arr =
[[ 10 -26  12   7 -15]
 [ 41   5   9  -5  26]
 [ -1   2   0   1   1]
 [  8 -20  13  12 -15]
 [ 42 -32  12 -29   1]
 [-24   0   0  17 -18]
 [ 19  25  29  -2 -33]
 [ 11 -31  23 -29 -58]
 [  9 -16  13  16 -10]
 [ 25 -38   1  -4  16]
 [ 11 -19  10  10  -7]
 [-20 -30  -9 -25 -25]
 [ 35 -39   9 -22  -1]
 [ 41 -33   7 -30   8]
 [-21  22  20  23 -47]
 [ -9 -21 -26  10  45]]
arr[0][0] -> 10
arr[12][4] -> -1
arr[2][1] -> 2
arr[6] -> [19, 25, 29, -2, -33]
arr[13] -> [41, -33, 7, -30, 8]
arr[1][0] -> 41
arr[:, 0] -> [10, 41, -1, 8, 42, -24, 19, 11, 9, 25, 11, -20, 35, 41, -21, -9]
arr[3][3] -> 12
arr[9][3] -> -4
arr[6][4] -> -33
arr[1][4] -> 26
arr[7] -> [11, -31, 23, -29, -58]
arr[13][4] -> 8
arr[:, 1] -> [-26, 5, 2, -20, -32, 0, 25, -31, -16, -38, -19, -30, -39, -33, 22, -21]
arr[8][3] -> 16
arr[8][0] -> 9
arr[9] -> [25, -38, 1, -4, 16]
arr[3][2] -> 13
arr[3] -> [8, -20, 13, 12, -15]
arr[10][3] -> 10
arr[1] -> [41, 5, 9, -5, 26]
arr[0] -> [10, -26, 12, 7, -15]
arr[12][1] -> -39
arr[4] -> [42, -32, 12, -29, 1]
arr[15][1] -> -21
arr[:, 4] -> [-15, 26, 1, -15, 1, -18, -33, -58, -10, 16, -7, -25, -1, 8, -47, 45]
arr[9][0] -> 25
arr[14][3] -> 23
arr[:, 2] -> [12, 9, 0, 13, 12, 0, 29, 23, 13, 1, 10, -9, 9, 7, 20, -26]

W =
-0.299,-1.774,-2.041,-5.098,-5.335,-5.046,-7.995,-7.319,1.047,-11.181,14.142,-5.212
-6.024,-0.554,-11.151,-7.108,-4.989,-4.367,-4.997,-18.545,1.171,-1.949,5.458,-5.299
W[0,-12]: -0.299
W[-1,10]: 5.458
W[0,9]: -11.181
W[1,5]: -4.367
W[:, -8]: [-5.335, -4.989]
W[-1,11]: -5.299
W[:, -7]: [-5.046, -4.367]
W[0,7]: -7.319
W[0]: [-0.299, -1.774, -2.041, -5.098, -5.335, -5.046, -7.995, -7.319, 1.047, -11.181, 14.142, -5.212]
W[0,-1]: -5.212
W[0,-9]: -5.098
W[:, -3]: [-11.181, -1.949]
W[-1]: [-6.024, -0.554, -11.151, -7.108, -4.989, -4.367, -4.997, -18.545, 1.171, -1.949, 5.458, -5.299]
W[0,8]: 1.047
W[0,1]: -1.774
W[1,-12]: -6.024
W[0,4]: -5.335

A =
array([[ 24,   8, -14,  39, -34, -22, -11,  19],
       [-16,  19, -28,  18,  -7, -17,   4,  17],
       [-26,  14,  14, -14, -26,  -5,  26, -11],
       [ 12,  32, -38, -35,  27,  17, -19,  -6],
       [-21, -37, -32,  -6,   7,  34,  19,  33],
       [  1, -18,  -6,  28,  12,  26, -15, -31],
       [ 17,  -5,  20, -13, -25,  26, -33,  36],
       [-28,   1,  23,  -2,  22, -17, -28,  24],
       [-26,   7,   1,  21,  27,  -7, -30,  20],
       [-24,  21, -12,  16, -31,  27, -13, -14],
       [  1, -12, -33,  15,   6, -14,   7,   4]])
A[0, 0] -> 24
A[7, -5] -> -2
A[2, -2] -> 26
A[7, -7] -> 1
A[4, 6] -> 19
A[7] -> [-28, 1, 23, -2, 22, -17, -28, 24]
A[7, 4] -> 22
A[3, -6] -> -38
A[-3, -5] -> 21
A[-2, -2] -> -13
A[:, -2] -> [-11, 4, 26, -19, 19, -15, -33, -28, -30, -13, 7]
A[8, 7] -> 20
A[-4, 5] -> -17
A[5, -3] -> 26
A[:, -1] -> [19, 17, -11, -6, 33, -31, 36, 24, 20, -14, 4]
A[:, 1] -> [8, 19, 14, 32, -37, -18, -5, 1, 7, 21, -12]
A[:, -6] -> [-14, -28, 14, -38, -32, -6, 20, 23, 1, -12, -33]
A[2, 3] -> -14
A[-8, -5] -> -35
A[3] -> [12, 32, -38, -35, 27, 17, -19, -6]
A[5, 2] -> -6
A[-2, 0] -> -24
A[7, -6] -> 23
A[-3, 1] -> 7
A[-5, -5] -> -13
A[-5, 6] -> -33
A[-7, -3] -> 34
A[9] -> [-24, 21, -12, 16, -31, 27, -13, -14]
A[-7, -5] -> -6
A[8] -> [-26, 7, 1, 21, 27, -7, -30, 20]
A[1, 4] -> -7
A[:, -4] -> [-34, -7, -26, 27, 7, 12, -25, 22, 27, -31, 6]
A[-2, 4] -> -31

a =
[[52 71 50 66 51 61 62 52 53 60 50 60 52 55]
 [77 56 83 72 89 59 81 90 74 84 82 84 76 89]
 [78 32 80 39 76 57 51 72 75 54 80 55 77 66]
 [65 75 62 67 58 75 62 57 67 60 62 60 65 58]
 [45 42 58 74 78 23 83 82 40 86 55 86 44 86]]
Rows and columns are counted from 0.
row 0 col 0: 52
row 0 col 2: 50
row 1 col 13: 89
row 2 col 4: 76
row 1 col 0: 77
row 3 col 5: 75
row 2 col 0: 78
row 2 col 6: 51
row 1 col 8: 74
row 3 col 11: 60
row 1 col 3: 72
row 4 col 6: 83
row 4 col 8: 40
row 3 col 10: 62
row 1 col 10: 82
row 4 col 7: 82
row 1 col 1: 56
row 2 col 3: 39
row 4 col 13: 86
row 2 col 2: 80
row 0 col 9: 60
row 3 col 7: 57

m =
-17 -8 0 -38 46 32
-36 41 -30 -20 -13 -15
-29 18 -28 -31 14 14
18 -36 18 -13 37 -34
-33 36 -33 -19 -8 -10
25 -26 51 19 49 -16
-32 47 -13 -12 -25 -47
-12 -13 8 -32 52 34
-36 44 -29 -18 -15 -19
8 -29 36 -13 64 23
-32 23 -31 -30 7 7
-20 18 -40 -12 0 -8
-7 32 12 19 -15 -59
-25 48 -5 5 -24 -48
-37 40 -31 -23 -11 -13
m[-15,-6] = -17
m[7] = [-12, -13, 8, -32, 52, 34]
m[-10] = [25, -26, 51, 19, 49, -16]
m[-10,-4] = 51
m[-13,-1] = 14
m[14,-1] = -13
m[-2] = [-25, 48, -5, 5, -24, -48]
m[-5,0] = -32
m[11,3] = -12
m[6,-6] = -32
m[-8,3] = -32
m[11,5] = -8
m[-12,2] = 18
m[-2,5] = -48
m[-2,2] = -5
m[-10,1] = -26
m[7,-6] = -12
m[-9] = [-32, 47, -13, -12, -25, -47]
m[-6] = [8, -29, 36, -13, 64, 23]
m[-12] = [18, -36, 18, -13, 37, -34]
m[-10,-6] = 25
m[-7,-6] = -36
m[8,-2] = -15
m[0] = [-17, -8, 0, -38, 46, 32]
m[-4,-2] = 0
m[-5,-5] = 23
m[-5,5] = 7
m[10,2] = -31
m[6,-1] = -47
m[-15,-1] = 32
m[7,-1] = 34
m[12,0] = -7
m[-11] = [-33, 36, -33, -19, -8, -10]
